A new row, then what is left of it after taking away its nearest point in the smallest flat space through zero that holds the last named rows above it.
gud:
[[-.09,-.63,.23,-.18,.20,-.10,.24,.04,-.20,-.36,-.41,-.21,-.14,-.05,-.01,.25,.20,.14,-.16,.24,.20,-.13,-.08,.19,.25,-.02,-.17,-.02,.21,.13,-.07,.00,-.05,.11,.15,-.05],
[-.07,-.20,.06,-.28,.37,-.05,.14,-.05,-.01,-.10,-.23,-.17,.13,-.01,-.04,.32,.16,-.12,-.05,.14,-.02,-.13,.01,.28,-.02,-.13,.02,-.18,.32,.11,.15,.10,-.03,-.06,-.07,.00],
[-.10,-.38,.06,-.24,.31,.00,.07,-.07,-.55,-.30,-.38,-.13,-.22,.11,.10,.11,.15,-.10,-.26,-.05,.17,-.16,-.25,-.06,.12,-.07,-.28,.32,.48,.10,.03,.14,.10,-.11,-.02,.29],
[-.19,-.03,.23,-.27,.47,-.09,.09,.07,.13,.08,.03,-.11,-.08,-.14,-.13,.35,.19,-.04,.06,-.02,.16,-.20,.08,-.32,.07,.22,.29,.04,.25,.43,.16,-.08,.13,.01,.09,-.36],
[.03,-.58,.13,-.15,-.02,-.04,.18,-.07,.17,-.44,-.22,-.09,-.01,-.20,-.08,.00,.10,.10,-.06,.45,.02,.07,.01,.57,.12,-.12,-.05,-.28,-.11,-.31,-.18,.03,-.27,.04,-.01,-.07]]
New rows:
[.14,.01,-.05,.22,-.33,.13,-.05,-.08,.16,-.03,-.09,.14,.36,.08,-.01,-.07,.03,-.10,.10,-.04,-.27,-.08,-.06,.05,.10,.06,-.20,-.13,.01,-.06,-.16,.06,.10,-.08,.03,.01] => [.06,-.07,.04,.08,-.14,.12,-.03,-.09,.15,-.09,-.09,.12,.25,.00,-.05,-.01,.11,-.14,.08,-.04,-.18,-.14,-.08,-.09,.14,.15,-.12,-.03,.13,.03,-.14,.05,.14,-.12,.04,-.08]
[-.16,.02,.08,.01,.01,.14,.12,.13,.08,-.11,-.25,.02,.00,.29,.02,.08,-.09,.16,-.12,.02,.14,.04,.03,.06,.06,-.28,-.03,-.17,-.17,.14,.19,.08,-.04,.31,.34,-.20] => [-.17,.12,.03,-.10,.09,.21,.01,.02,.09,-.16,-.11,.12,-.08,.23,.00,-.08,-.11,.00,-.12,-.03,.12,.08,-.02,-.03,-.03,-.26,.05,-.03,-.13,-.01,.19,.14,-.03,.14,.20,-.13]
Lotiv:
[[.14,.04,-.02,-.07,-.04,-.36,.09,.10,.05,.10,-.26,.13,-.31,.16,-.12,.11,.19,-.13,-.13,.00,.39,.14,-.15,-.20,.01,.12,.00,.09,-.04,.03,.08,-.21,-.27,.08,.33,.08],
[.06,-.08,.02,-.04,.04,-.12,.04,-.02,.12,.19,-.08,.01,-.19,.10,-.18,.12,.28,-.20,.02,.01,.40,.16,-.23,-.05,-.05,-.03,-.11,.21,-.18,.05,-.08,-.33,-.33,-.08,.33,.01]]
New rows:
[.17,-.10,-.14,-.08,.11,-.11,-.20,-.02,-.14,.16,.08,.07,-.03,.35,-.02,-.08,.09,-.11,-.18,.04,.11,-.16,-.21,-.14,.01,-.01,-.14,-.04,-.20,.06,.17,-.23,-.13,-.23,.04,.13] => [.14,-.08,-.14,-.06,.10,-.03,-.22,-.03,-.18,.09,.13,.05,.06,.30,.05,-.13,-.01,-.04,-.17,.04,-.05,-.22,-.13,-.10,.02,-.01,-.11,-.11,-.14,.04,.18,-.11,.00,-.22,-.09,.12]
[.05,.21,.06,.17,.15,-.25,.06,-.03,.00,-.16,.06,.01,.15,.22,-.02,-.23,-.19,-.09,.09,-.09,.24,.08,-.07,-.13,-.08,.29,.11,-.27,.11,.27,.18,.17,.23,.17,.03,-.08] => [.00,.13,.09,.19,.20,-.11,.03,-.10,.05,-.09,.17,-.06,.21,.19,-.07,-.22,-.12,-.15,.18,-.08,.27,.10,-.13,-.04,-.12,.20,.04,-.18,.01,.29,.08,.07,.17,.07,.05,-.12]
[.15,.03,.00,-.06,.04,-.14,.26,-.09,.09,-.16,-.07,.12,-.03,.65,.07,.15,-.17,-.20,-.01,.27,.06,.13,.18,-.20,.19,.12,.10,.06,-.12,-.14,-.08,-.21,.19,-.13,.13,.21] => [.09,-.01,.02,-.03,.07,.02,.22,-.15,.09,-.17,.05,.05,.09,.59,.09,.12,-.20,-.18,.06,.27,-.05,.09,.20,-.11,.17,.05,.07,.06,-.14,-.14,-.14,-.18,.25,-.19,.03,.17]
sipi:
[[.03,.00,.02,-.13,-.02,.18,.11,-.38,.03,-.13,-.19,.07,-.12,.24,-.01,-.30,.01,.00,.23,-.15,-.19,.24,-.09,-.18,-.23,.10,-.18,-.06,.04,-.07,-.12,-.14,.06,-.02,.04,-.45],
[-.08,.02,.29,.21,.19,.04,.31,-.02,-.13,.02,.39,.07,.23,-.08,.02,.26,.04,.02,.07,.35,.11,-.03,-.10,-.05,.14,-.10,.50,-.18,-.08,-.13,.05,-.16,.07,-.14,.01,.14]]
New rows:
[-.07,.07,.20,.13,-.10,-.24,-.02,.23,.16,-.07,.22,-.22,.11,.15,-.13,.15,-.23,.10,.13,.28,.33,-.13,-.06,-.03,.05,-.10,.34,-.10,.12,.06,.17,.02,-.15,-.16,-.14,.22] => [-.03,.06,.11,.01,-.17,-.18,-.08,.09,.22,-.13,.01,-.22,-.01,.27,-.14,-.06,-.24,.09,.20,.10,.22,-.03,-.06,-.08,-.09,-.03,.10,-.06,.16,.08,.11,.02,-.15,-.12,-.13,.00]
[.04,.03,-.18,-.13,-.16,-.14,-.25,.25,.06,.12,-.10,.01,-.05,.08,-.19,-.11,.04,-.04,-.31,-.23,.04,-.15,.13,.02,.11,-.02,-.39,.14,-.01,.17,.12,.17,-.03,.06,-.11,.09] => [.00,.04,.05,-.04,-.03,-.02,.04,.04,-.02,.07,.09,.10,.06,.14,-.18,-.07,.07,-.03,-.14,-.05,.02,-.05,.01,-.11,.10,-.04,-.11,-.02,-.05,.04,.10,-.02,.05,-.05,-.08,-.04]
peg:
[[.12,.18,-.23,-.09,.21,-.30,.19,.10,.26,.00,-.16,.21,-.22,.02,-.36,-.07,.36,-.27,.30,.14,-.31,.04,-.03,.48,-.15,-.47,.06,-.33,.12,.21,-.07,-.05,-.21,.13,-.18,.13],
[-.01,-.22,.00,-.05,.18,.23,-.10,-.07,.13,-.05,-.10,.04,-.38,.06,-.28,-.06,.01,-.09,.01,-.01,-.03,.00,-.05,.16,.05,-.12,-.17,-.14,.18,-.09,-.42,.09,-.08,-.01,-.10,.16],
[-.09,.24,-.05,.14,-.23,-.13,.19,.13,-.16,.30,-.01,-.09,.38,-.08,.54,.06,-.16,.10,-.09,-.29,.01,.14,-.01,-.30,.01,.23,.43,.24,-.36,.20,.42,-.10,-.09,.02,.08,-.16],
[-.09,-.30,-.09,-.10,.19,.04,.09,.11,.28,.08,-.21,.08,-.07,-.03,-.33,-.03,.11,-.23,.03,-.22,-.15,.16,-.15,.19,-.08,-.32,.20,-.28,.00,.22,-.22,.13,-.26,.09,-.05,-.10]]
New rows:
[-.06,-.15,-.17,-.03,.24,.09,.08,.03,.33,.01,-.16,.13,-.15,-.01,-.17,-.13,.01,-.15,.12,-.30,-.12,.19,-.20,.10,.02,-.16,.18,.02,-.07,.23,-.16,.08,-.21,.06,-.02,-.18] => [.03,.05,-.08,.01,.11,.02,-.01,-.06,.14,-.12,.03,.08,-.06,.01,-.01,-.10,-.03,.01,.11,-.06,.00,.04,-.08,-.01,.05,.04,-.02,.19,-.03,.05,.03,.00,.03,-.01,.04,-.14]
[.05,.00,-.16,-.14,.38,.00,.09,.05,.00,.14,-.19,.16,-.15,-.04,-.43,.02,.12,-.41,-.22,-.16,-.01,-.18,.05,.03,-.08,-.20,.16,.00,.07,-.14,-.30,.15,-.22,-.13,-.10,.48] => [.06,.08,-.07,-.11,.22,-.09,.07,.04,-.15,.08,-.04,.09,.16,-.08,-.23,.08,.06,-.27,-.29,-.09,.11,-.24,.11,-.17,-.09,-.02,.16,.15,-.02,-.19,-.01,.11,-.05,-.17,.02,.34]
[-.01,-.22,-.05,.10,-.22,.28,-.07,-.21,-.07,-.21,-.19,-.14,-.29,-.19,.08,.14,-.07,.22,-.10,.05,.19,-.05,.00,.17,-.12,.18,.01,.07,.08,-.07,.13,-.09,-.16,.11,-.10,.04] => [.01,-.18,-.09,.07,-.21,.14,.00,-.15,-.02,-.21,-.20,-.10,-.18,-.21,.03,.15,.02,.17,-.04,.07,.13,-.03,-.01,.23,-.19,.08,.09,.00,.05,.03,.24,-.10,-.19,.15,-.09,-.03]
ked:
[[.14,-.22,.02,.04,.30,.17,-.12,-.13,-.30,-.04,-.23,.21,.25,-.02,.04,.05,-.08,-.06,-.08,.42,-.07,-.39,.01,.05,.01,-.10,-.24,-.18,.21,.13,.11,-.25,.17,.08,.24,-.03],
[-.01,-.05,-.13,-.22,-.09,.21,-.34,-.19,.22,.25,-.22,-.21,-.44,.11,.29,.31,.20,-.08,.13,.25,-.16,.07,.05,.00,-.54,-.15,.36,-.25,.02,-.04,-.07,-.19,.01,-.33,-.01,.38],
[.07,-.33,.04,.06,-.25,.25,.44,.26,-.17,-.20,.13,-.19,-.07,.26,.13,-.09,.04,.10,-.12,.05,.21,.20,-.35,.14,.20,.20,.34,.14,-.11,.06,.18,-.24,.19,.08,.19,-.06],
[-.22,.18,.25,.18,.05,-.16,-.04,.23,.21,-.22,.16,.25,.23,-.30,-.12,-.14,-.09,-.20,-.17,-.51,.10,-.26,.18,-.02,.34,.08,-.28,.03,-.18,-.03,-.10,.37,-.13,.09,-.15,-.17]]
New rows:
[.11,-.05,-.11,-.16,-.16,.15,.00,-.08,-.02,.11,-.32,-.18,-.21,.15,.09,.05,.02,.05,-.14,.27,.16,.01,-.10,.00,-.11,-.07,.01,-.03,.01,.01,-.06,-.07,.15,-.14,.19,.08] => [.04,.08,-.04,-.09,-.13,.01,.02,-.02,.03,.05,-.23,-.08,-.09,.03,-.03,-.04,-.04,.02,-.17,.05,.19,-.04,-.02,-.03,.05,-.04,-.15,.04,-.04,-.01,-.10,.11,.07,-.07,.10,-.03]
